[[-35 -30 -13  21  14   1  28 -12  24  20 -51  45  36 -27]
 [-36 -29 -11  19  12   0  30 -13  22  21 -52  44  36 -26]
 [-34 -30 -17  29  17   1  20 -14  25  16 -49  46  35 -29]
 [-35 -30 -16  26  15   1  23 -13  24  18 -50  46  35 -28]]
|
[[-27  36  45 -51  20  24 -12  28   1  14  21 -13 -30 -35]
 [-26  36  44 -52  21  22 -13  30   0  12  19 -11 -29 -36]
 [-29  35  46 -49  16  25 -14  20   1  17  29 -17 -30 -34]
 [-28  35  46 -50  18  24 -13  23   1  15  26 -16 -30 -35]]

[[ 45 -28 -23  13  30  39]
 [-60  59   0 -12   3  38]
 [ 58 -27 -18   8  35  24]
 [-49 -49  16   2   1 -16]]
|
[[ 39  30  13 -23 -28  45]
 [ 38   3 -12   0  59 -60]
 [ 24  35   8 -18 -27  58]
 [-16   1   2  16 -49 -49]]

[[-66  -1]
 [-57 -23]
 [-62  23]
 [-62  22]
 [-64   8]
 [-54 -39]
 [-55 -33]
 [-58 -13]
 [-64  -4]
 [-65   5]
 [-58 -30]
 [-63  -4]]
|
[[ -1 -66]
 [-23 -57]
 [ 23 -62]
 [ 22 -62]
 [  8 -64]
 [-39 -54]
 [-33 -55]
 [-13 -58]
 [ -4 -64]
 [  5 -65]
 [-30 -58]
 [ -4 -63]]

[[ 17  16 -16 -28  -6  36  22  66   8]
 [ 19  32 -28 -17   9  22  22 -16 -22]
 [ -5  32 -32 -37   7  17  28  45  17]
 [ 18  -1  20 -18  13  20   7  -2   3]
 [ -5  11 -25 -11 -11 -10 -59   3 -53]
 [-12 -18  11   7 -22  -7 -21  33  17]]
|
[[  8  66  22  36  -6 -28 -16  16  17]
 [-22 -16  22  22   9 -17 -28  32  19]
 [ 17  45  28  17   7 -37 -32  32  -5]
 [  3  -2   7  20  13 -18  20  -1  18]
 [-53   3 -59 -10 -11 -11 -25  11  -5]
 [ 17  33 -21  -7 -22   7  11 -18 -12]]

[[-10  -7 -39  24  -2 -43  -6  30  -5  12 -53  18 -10   2]
 [ -7  23 -17  34 -30 -25   0  43  29  20 -10  20   9 -13]
 [-35 -25 -49  20   1 -15  -5  13  -8  -1 -32  30 -11  18]
 [ 18  37 -26  21 -16 -28 -28  41  50 -10 -10   7  16 -26]
 [  3 -38 -28 -24  27  -1  12 -21 -13  -7 -28 -29  -4  16]
 [ 35 -45 -51  13  18 -12  -3  27  33   8 -26   2 -15  47]]
|
[[  2 -10  18 -53  12  -5  30  -6 -43  -2  24 -39  -7 -10]
 [-13   9  20 -10  20  29  43   0 -25 -30  34 -17  23  -7]
 [ 18 -11  30 -32  -1  -8  13  -5 -15   1  20 -49 -25 -35]
 [-26  16   7 -10 -10  50  41 -28 -28 -16  21 -26  37  18]
 [ 16  -4 -29 -28  -7 -13 -21  12  -1  27 -24 -28 -38   3]
 [ 47 -15   2 -26   8  33  27  -3 -12  18  13 -51 -45  35]]

[[-10 -61 -16  57 -28 -39 -49  62 -17  51 -61  -9 -19  36   8]
 [ 10 -39 -29 -11 -38 -19 -32 -14 -36 -14 -27 -27 -32 -11  -4]]
|
[[  8  36 -19  -9 -61  51 -17  62 -49 -39 -28  57 -16 -61 -10]
 [ -4 -11 -32 -27 -27 -14 -36 -14 -32 -19 -38 -11 -29 -39  10]]

[[-23 -24 -10   8]
 [  7  -1 -11 -62]
 [ 38  -1  22 -49]
 [-33  14 -27   5]
 [ -2  10  -5 -27]
 [ -4 -19  -7  12]
 [ -4  11  13  54]
 [ 28   7 -52  18]
 [ 31  -5 -25   1]
 [-21   9   2 -31]
 [-15  13 -35  34]
 [-11 -31   7 -45]]
|
[[  8 -10 -24 -23]
 [-62 -11  -1   7]
 [-49  22  -1  38]
 [  5 -27  14 -33]
 [-27  -5  10  -2]
 [ 12  -7 -19  -4]
 [ 54  13  11  -4]
 [ 18 -52   7  28]
 [  1 -25  -5  31]
 [-31   2   9 -21]
 [ 34 -35  13 -15]
 [-45   7 -31 -11]]

[[-20 -27  -7  -4  13   5 -32   7  58   4  25]
 [ 18  -6   9 -36   6  -5  -6  26  -9  16  11]
 [ -6   1  -2 -25   1   7   5 -32  -2  -5  -5]
 [-25 -34  -7 -18  28   6  34   0 -13   1  14]
 [-20 -13  45  22 -48  -6 -14 -20   9  -1   0]]
|
[[ 25   4  58   7 -32   5  13  -4  -7 -27 -20]
 [ 11  16  -9  26  -6  -5   6 -36   9  -6  18]
 [ -5  -5  -2 -32   5   7   1 -25  -2   1  -6]
 [ 14   1 -13   0  34   6  28 -18  -7 -34 -25]
 [  0  -1   9 -20 -14  -6 -48  22  45 -13 -20]]
---
[[-16  27  69 -46]
 [  9 -50   0  13]
 [ 13  52  16 -14]
 [-17  14 -15  33]]
|
[-46   0  52 -17]

[[-13  13  -3   0]
 [  4   5  15   2]
 [  8  -4  14  -6]
 [ 56 -22  46  18]
 [ -8  13  20 -15]]
|
[ 0 15 -4 56]

[[  4  -3]
 [-37  68]]
|
[ -3 -37]

[[-54  23  32  34]
 [-27  13 -35 -36]
 [ 25   3   4 -33]
 [ 45 -20 -22 -24]
 [ 46  38  56  52]]
|
[ 34 -35   3  45]

[[ 11 -11  -1  -7]
 [ -4   6  -9 -13]
 [-35  12 -47 -56]
 [-23   4 -23 -30]
 [ -5  -9 -10 -16]]
|
[ -7  -9  12 -23]

[[ 58  32 -25]
 [-61   0  47]
 [-53   0  28]
 [ 20 -35   2]
 [ 16 -46  17]]
|
[-25   0 -53]
---
[[-42   0  15   8   7 -22 -33 -35 -12 -50  -2  16  24 -13  46 -29]
 [ 49  43   7 -26  25 -23 -21  43 -16  54  34 -45   3   0 -27  38]
 [ 14 -34  16  -2  -8  15  47  17  -7  13 -39  37  10   9 -57  18]
 [ 28 -54  36   4 -27 -21   8  43 -28  25 -47   6  38   5   1  31]
 [ 18  35 -37 -32  11 -30  16   4 -40  30  29  18 -42   9  65   8]]
|
[[ 49  43   7 -26  25 -23 -21  43 -16  54  34 -45   3   0 -27  38]
 [ 18  35 -37 -32  11 -30  16   4 -40  30  29  18 -42   9  65   8]
 [-42   0  15   8   7 -22 -33 -35 -12 -50  -2  16  24 -13  46 -29]
 [ 14 -34  16  -2  -8  15  47  17  -7  13 -39  37  10   9 -57  18]
 [ 28 -54  36   4 -27 -21   8  43 -28  25 -47   6  38   5   1  31]]

[[-41 -13 -19]
 [ -8  31  20]
 [ -1  32  23]
 [-14  27  17]
 [-34 -19 -22]
 [-49  16   0]
 [-46  -7 -15]
 [-46   0 -12]
 [-22  21   9]
 [-28 -22 -23]
 [-19  25  13]
 [-47   8  -7]]
|
[[ -1  32  23]
 [ -8  31  20]
 [-14  27  17]
 [-19  25  13]
 [-22  21   9]
 [-49  16   0]
 [-47   8  -7]
 [-46   0 -12]
 [-46  -7 -15]
 [-41 -13 -19]
 [-34 -19 -22]
 [-28 -22 -23]]

[[-22  52 -33 -20 -25 -36]
 [ 19 -13 -26  22  30 -25]
 [-39  26 -17 -47 -23  34]
 [-37  38  37  -5 -14 -37]
 [ -6  -1  12 -14  -3  51]
 [ 15  49 -34 -14 -46 -20]
 [ 48  -3 -31   5 -10  35]
 [ -9  41 -51  -1   6 -39]
 [-27  32 -25  14  30   1]
 [-37   9   9  52  39  40]
 [-46  21 -29  40  -7 -23]]
|
[[-22  52 -33 -20 -25 -36]
 [ 15  49 -34 -14 -46 -20]
 [ -9  41 -51  -1   6 -39]
 [-37  38  37  -5 -14 -37]
 [-27  32 -25  14  30   1]
 [-39  26 -17 -47 -23  34]
 [-46  21 -29  40  -7 -23]
 [-37   9   9  52  39  40]
 [ -6  -1  12 -14  -3  51]
 [ 48  -3 -31   5 -10  35]
 [ 19 -13 -26  22  30 -25]]

[[-19 -35  37  19  13  36 -48]
 [ -6  29  46 -52 -13 -48  46]
 [-46 -18 -56 -41  42 -10  12]
 [ 49 -14  18 -15 -63  52  36]
 [-23  19 -45  56 -43 -13  -1]]
|
[[ -6  29  46 -52 -13 -48  46]
 [-23  19 -45  56 -43 -13  -1]
 [ 49 -14  18 -15 -63  52  36]
 [-46 -18 -56 -41  42 -10  12]
 [-19 -35  37  19  13  36 -48]]

[[-19 -40   3]
 [  0   0   0]
 [-36 -67  -4]
 [-24 -49   2]
 [-24 -48   2]
 [-19  -5 -30]
 [ -1   2  -3]
 [-46 -25 -57]
 [-22 -46   2]
 [-35 -16 -47]
 [-12 -29   5]]
|
[[ -1   2  -3]
 [  0   0   0]
 [-19  -5 -30]
 [-35 -16 -47]
 [-46 -25 -57]
 [-12 -29   5]
 [-19 -40   3]
 [-22 -46   2]
 [-24 -48   2]
 [-24 -49   2]
 [-36 -67  -4]]

[[-24  45 -19 -19  21 -29  18 -17 -16 -24  47  -6 -20 -23 -23]
 [  7   4 -21  11 -24   6  28   1  -1   6   5  -2   4  -5   2]
 [-36   1 -23 -26   0  12   0  30  23 -37  22   7   9  19 -31]
 [ 21   5 -12   4 -50  12   7  24  22  26 -36  -2  13  22  23]
 [ 17 -17   5  53 -20  -8  20 -48 -34  17  -3  -8 -10 -30  12]]
|
[[-24  45 -19 -19  21 -29  18 -17 -16 -24  47  -6 -20 -23 -23]
 [ 21   5 -12   4 -50  12   7  24  22  26 -36  -2  13  22  23]
 [  7   4 -21  11 -24   6  28   1  -1   6   5  -2   4  -5   2]
 [-36   1 -23 -26   0  12   0  30  23 -37  22   7   9  19 -31]
 [ 17 -17   5  53 -20  -8  20 -48 -34  17  -3  -8 -10 -30  12]]

[[-67   9]
 [ 58 -24]
 [-32  21]
 [  2  27]
 [ -2   6]
 [ -4   5]
 [-27   7]
 [ 60  -6]
 [ -9   1]
 [-20  11]]
|
[[  2  27]
 [-32  21]
 [-20  11]
 [-67   9]
 [-27   7]
 [ -2   6]
 [ -4   5]
 [ -9   1]
 [ 60  -6]
 [ 58 -24]]
